Below are the code and all the weights of a small trained network. Each question names an input and a target symbol and asks about switching units off, where a switched-off unit gives its printed mean instead of its output.

import numpy as np


def w(rows, s, z=0):
    codes = np.array(rows[::2]) - 128.0
    scale = np.full(codes.shape[1], s)
    scale[-1] = z or s
    return codes * scale


def norm(h):
    return h / np.sqrt((h * h).mean(-1, keepdims=True) + 1e-5)


def f(y):
    return y / 2 * (1 + np.tanh(0.7978845608 * (y + 0.044715 * y**3)))


def softmax(a):
    e = np.exp(a - a.max(-1, keepdims=True))
    return e / e.sum(-1, keepdims=True)


def log_softmax(a):
    a = a - a.max(-1, keepdims=True)
    return a - np.log(np.exp(a).sum(-1, keepdims=True))


def net(x, mask):
    ids = ['ΛΠΦΨΩδεμτ'.index(c) for c in x.split()]
    T = len(ids)
    res = E[ids] + P[:T]
    u = 0
    for l in range(2):
        q, k, v = (norm(res) @ M[l].T for M in (Q, K, V))
        z = softmax(np.where(np.tri(T) > 0, q @ k.T / 3**0.5, -1e9)) @ v
        res = res + np.where(mask[u], z, O[l][:, -1]) @ O[l][:, :-1]
        u += 1
        y = f(norm(res) @ A[l][:, :-1].T + A[l][:, -1])
        res = res + np.where(mask[u : u + 12], y, B[l][:, -1]) @ B[l][:, :-1]
        u += 12
    return log_softmax(norm(res)[-1] @ U[:, :-1].T + U[:, -1])


Q, K, V, O, A, B = {}, {}, {}, {}, {}, {}
E = w([
[61,119,123],'Λ',
[147,142,126],'Π',
[16,130,192],'Φ',
[88,96,173],'Ψ',
[163,80,157],'Ω',
[120,78,92],'δ',
[210,211,191],'ε',
[129,94,93],'μ',
[75,2,82],'τ',
],0.017)
P = w([
[111,227,2],'0',
[142,185,38],'1',
[143,135,74],'2',
[140,114,83],'3',
[151,113,93],'4',
[170,124,94],'5',
[159,114,96],'6',
[177,122,97],'7',
[170,115,96],'8',
[169,117,97],'9',
],0.0036)
Q[0] = w([
[157,198,185],'0.h0',
[25,3,193],'0.h0',
[129,93,15],'0.h0',
],0.0079)
K[0] = w([
[2,94,128],'0.h0',
[146,83,180],'0.h0',
[88,55,222],'0.h0',
],0.0098)
V[0] = w([
[220,140,253],'0.h0',
[30,70,159],'0.h0',
[88,66,116],'0.h0',
],0.0042)
O[0] = w([
[244,147,254,61],'0.h0',
[102,186,138,251],'0.h0',
[156,104,212,233],'0.h0',
],0.0075,0.0016)
A[0] = w([
[68,59,132,143],'0.n0',
[59,98,2,65],'0.n1',
[72,152,100,142],'0.n2',
[137,145,224,85],'0.n3',
[117,12,118,129],'0.n4',
[168,63,112,128],'0.n5',
[177,72,166,151],'0.n6',
[214,35,66,174],'0.n7',
[175,142,33,71],'0.n8',
[103,68,76,117],'0.n9',
[171,161,28,255],'0.n10',
[181,126,182,150],'0.n11',
],0.0092,0.0042)
B[0] = w([
[168,173,103,254],'0.n0',
[121,108,163,228],'0.n1',
[177,179,119,193],'0.n2',
[171,100,146,148],'0.n3',
[192,158,147,228],'0.n4',
[117,102,172,159],'0.n5',
[124,166,231,182],'0.n6',
[27,146,255,211],'0.n7',
[192,20,182,124],'0.n8',
[185,128,50,181],'0.n9',
[241,126,102,180],'0.n10',
[115,152,159,159],'0.n11',
],0.0058,0.0048)
Q[1] = w([
[255,148,152],'1.h0',
[146,219,45],'1.h0',
[69,137,96],'1.h0',
],0.0068)
K[1] = w([
[147,206,131],'1.h0',
[2,164,157],'1.h0',
[74,128,91],'1.h0',
],0.0086)
V[1] = w([
[134,18,111],'1.h0',
[215,254,130],'1.h0',
[135,154,39],'1.h0',
],0.0057)
O[1] = w([
[171,35,151,8],'1.h0',
[177,248,1,169],'1.h0',
[183,134,179,229],'1.h0',
],0.0052,0.0012)
A[1] = w([
[200,141,219,161],'1.n0',
[102,155,119,108],'1.n1',
[254,145,35,70],'1.n2',
[98,83,47,151],'1.n3',
[140,75,51,163],'1.n4',
[52,94,44,48],'1.n5',
[94,117,60,50],'1.n6',
[76,7,98,221],'1.n7',
[93,47,41,4],'1.n8',
[211,200,128,126],'1.n9',
[150,165,73,165],'1.n10',
[112,39,167,244],'1.n11',
],0.0077,0.0026)
B[1] = w([
[236,95,73,252],'1.n0',
[74,199,174,146],'1.n1',
[37,78,124,183],'1.n2',
[159,201,44,170],'1.n3',
[162,75,46,151],'1.n4',
[164,157,178,176],'1.n5',
[206,178,134,143],'1.n6',
[72,102,78,179],'1.n7',
[186,79,164,134],'1.n8',
[233,79,118,188],'1.n9',
[166,126,255,191],'1.n10',
[59,97,83,213],'1.n11',
],0.0052,0.0032)
U = w([
[113,176,69,225],'Λ',
[186,89,108,62],'Π',
[42,134,167,32],'Φ',
[71,146,154,94],'Ψ',
[135,113,250,211],'Ω',
[129,107,113,3],'δ',
[213,136,151,53],'ε',
[137,107,106,39],'μ',
[93,70,121,239],'τ',
],0.017,0.0039)

Each question gives the input, a string of symbols that net reads in full, and the target symbol t.
The units are the heads (3 rows each of Q, K, V and O) and the neurons (one row each of A and B). Each row of codes is followed by its name. A weight is (code - 128) times the scale printed after its matrix; where a second scale follows, it is the last column's (O, A, B and U).
mask holds one flag per unit, layer by layer, with each layer's heads first. A switched-off unit (its flag False) gives its mean, the last column of its rows in O or B, instead of its output. The means were averaged over made-up inputs and are rounded, as every weight is.
A unit's drop is (log p(t) with every unit on - log p(t) with that unit switched off) / (log p(t) with every unit on - log p(t) with every unit switched off).
The circuit of an input: a set's keep is (log p(t) with only the set's units on - log p(t) with every unit switched off) / (log p(t) with every unit on - log p(t) with every unit switched off). Starting from the 12 units with the biggest drops (on a tie, the unit counted first), units are removed one at a time, each time the one whose removal leaves the highest keep (on an exact tie, the one counted first), for as long as the keep stays at least 0.8.
units of the circuit, in order: the units of the circuit, biggest drop first
unit that matters most: the unit with the biggest drop
k most important neurons: the k neurons with the biggest drops, biggest first
top k neurons in layer l: the k neurons of layer l with the biggest drops, biggest first
drop of u: that unit's drop, to one decimal
input ε τ ε Λ, target Λ: unit that matters most => 0.n0
input τ Ω ε τ Λ ε μ Ω Λ, target ε: top 4 neurons in layer 1 => 1.n10, 1.n9, 1.n11, 1.n7
input δ ε Λ Λ Ψ τ Λ Λ, target Λ: 3 most important neurons => 0.n7, 0.n6, 1.n3
input Λ δ Φ Λ Λ τ μ, target τ: units of the circuit, in order => 0.h0, 1.h0
input Λ ε Ω Λ, target ε: 2 most important neurons => 0.n7, 1.n9
input Λ τ Λ τ τ Λ, target τ: units of the circuit, in order => 1.h0, 0.n7
input Λ Λ Λ Π Λ Ψ, target Π: units of the circuit, in order => 0.n7, 1.n0
input Φ Λ Λ τ Λ ε Λ Ω Λ, target Ω: 2 most important neurons => 1.n10, 0.n7
input Λ Λ Ω Λ, target Ω: top 3 neurons in layer 0 => 0.n7, 0.n0, 0.n2
input Λ Λ Λ Ψ Φ μ τ Λ Ω δ, target Ω: 2 most important neurons => 0.n7, 0.n4
input τ Λ Φ τ τ μ Λ Λ δ, target τ: top 2 neurons in layer 0 => 0.n7, 0.n1
input Λ Π Ω Λ Λ Φ Π Ω δ, target Ω: drop of 0.h0 => 0.7
input Π Π Ψ, target Π: drop of 1.n9 => 0.2
input Λ Φ μ Π, target Π: drop of 1.n9 => 0.0
input Ψ Λ Ω Ω Π, target Π: drop of 0.n10 => 0.7
input Ψ Λ μ Λ τ μ, target τ: top neuron in layer 1 => 1.n2
